[[141 139 131 142 111 115 112 122]
 [114 109 128 114 144 145 142 125]
 [100 118 152 135 126 113 103 128]
 [133 128 123 133 125 130 126 130]
 [128 124 138 149 112 156 110 102]
 [121 116 129 113 139 138 142 123]
 [158 136 105 118 136 136 155 125]
 [129 123 124 116 140 113 136 151]
 [119 129 133 126 125 125 126 127]
 [131 129 119 124 128 130 133 125]
 [134 130 137 148 124 145 119 119]
 [116 117 133 118 132 136 136 124]]
|
[[100 118 152 135 126 113 103 128]
 [114 109 128 114 144 145 142 125]
 [116 117 133 118 132 136 136 124]
 [119 129 133 126 125 125 126 127]
 [121 116 129 113 139 138 142 123]
 [128 124 138 149 112 156 110 102]
 [129 123 124 116 140 113 136 151]
 [131 129 119 124 128 130 133 125]
 [133 128 123 133 125 130 126 130]
 [134 130 137 148 124 145 119 119]
 [141 139 131 142 111 115 112 122]
 [158 136 105 118 136 136 155 125]]

[[137 120 115 121 131 135 128 120 121 117 137 133 124 137 113]
 [132 121 118 120 127 131 128 128 126 127 132 123 123 131 118]
 [121 133 136 132 123 121 131 113 116 107 120 141 126 121 135]
 [116 133 139 131 120 117 130 120 121 117 115 133 125 116 140]]
|
[[116 133 139 131 120 117 130 120 121 117 115 133 125 116 140]
 [121 133 136 132 123 121 131 113 116 107 120 141 126 121 135]
 [132 121 118 120 127 131 128 128 126 127 132 123 123 131 118]
 [137 120 115 121 131 135 128 120 121 117 137 133 124 137 113]]

[[140 119 125 126 141]
 [143 115 124 120 136]
 [127 149 149 147 137]
 [138 131 139 134 137]
 [132 126 125 118 124]
 [139 121 128 124 137]
 [136 150 154 148 142]]
|
[[127 149 149 147 137]
 [132 126 125 118 124]
 [136 150 154 148 142]
 [138 131 139 134 137]
 [139 121 128 124 137]
 [140 119 125 126 141]
 [143 115 124 120 136]]

[[133 114 133 144 135 145 121 134 137]
 [116 134 119 125 128 124 143 123 139]
 [138 145 135 130 121 128 130 120 123]
 [126 133 138 133 132 111 114 139 136]
 [109 120 115 137 120 123 142 118 142]
 [113 122 135 116 122 130 129 156 128]
 [143 128 121 126 141 125 113 143 115]
 [112 123 130 147 116 146 129 142 124]
 [125 122 126 156 131 131 146 142 120]
 [124 124 146 113 118 135 135 154 125]]
|
[[109 120 115 137 120 123 142 118 142]
 [112 123 130 147 116 146 129 142 124]
 [113 122 135 116 122 130 129 156 128]
 [116 134 119 125 128 124 143 123 139]
 [124 124 146 113 118 135 135 154 125]
 [125 122 126 156 131 131 146 142 120]
 [126 133 138 133 132 111 114 139 136]
 [133 114 133 144 135 145 121 134 137]
 [138 145 135 130 121 128 130 120 123]
 [143 128 121 126 141 125 113 143 115]]

[[118 133 144 154 137 121 135]
 [124 143 129 145 127 132 148]
 [116 143 142 134 109 127 131]
 [119 128 139 152 138 126 145]
 [123 106 150 127 136 132 128]
 [122 141 147 130 113 138 133]
 [115 122 143 153 136 126 152]]
|
[[115 122 143 153 136 126 152]
 [116 143 142 134 109 127 131]
 [118 133 144 154 137 121 135]
 [119 128 139 152 138 126 145]
 [122 141 147 130 113 138 133]
 [123 106 150 127 136 132 128]
 [124 143 129 145 127 132 148]]

[[110 114 104 125 144 125 126 127 142 123 135 125]
 [138 132 143 137 110 119 135 115 112 128 132 119]
 [132 129 133 110 116 122 110 140 120 122 109 138]
 [113 116 108 123 140 125 124 128 139 122 126 126]]
|
[[110 114 104 125 144 125 126 127 142 123 135 125]
 [113 116 108 123 140 125 124 128 139 122 126 126]
 [132 129 133 110 116 122 110 140 120 122 109 138]
 [138 132 143 137 110 119 135 115 112 128 132 119]]

[[148 117 146 127 132 133 107]
 [130 120 146 122 109 131 128]
 [128 118 144 121 111 135 129]
 [115 146 115 129 126 150 142]
 [126 123 138 138 109 133 132]
 [120 132 103 147 139 129 135]]
|
[[115 146 115 129 126 150 142]
 [120 132 103 147 139 129 135]
 [126 123 138 138 109 133 132]
 [128 118 144 121 111 135 129]
 [130 120 146 122 109 131 128]
 [148 117 146 127 132 133 107]]

[[130 137 158 111 158 107]
 [125 133 128 125 128 127]
 [129 122 119 135 116 129]
 [123 135 126 123 129 125]
 [115 128 115 140 139 143]
 [124 135 124 128 134 126]
 [128 117 122 130 134 141]
 [136 131 139 114 119 119]]
|
[[115 128 115 140 139 143]
 [123 135 126 123 129 125]
 [124 135 124 128 134 126]
 [125 133 128 125 128 127]
 [128 117 122 130 134 141]
 [129 122 119 135 116 129]
 [130 137 158 111 158 107]
 [136 131 139 114 119 119]]

[[131 133 130 133 129 127 138 128 107]
 [126 133 131 153 127 127 125 128 122]]
|
[[126 133 131 153 127 127 125 128 122]
 [131 133 130 133 129 127 138 128 107]]
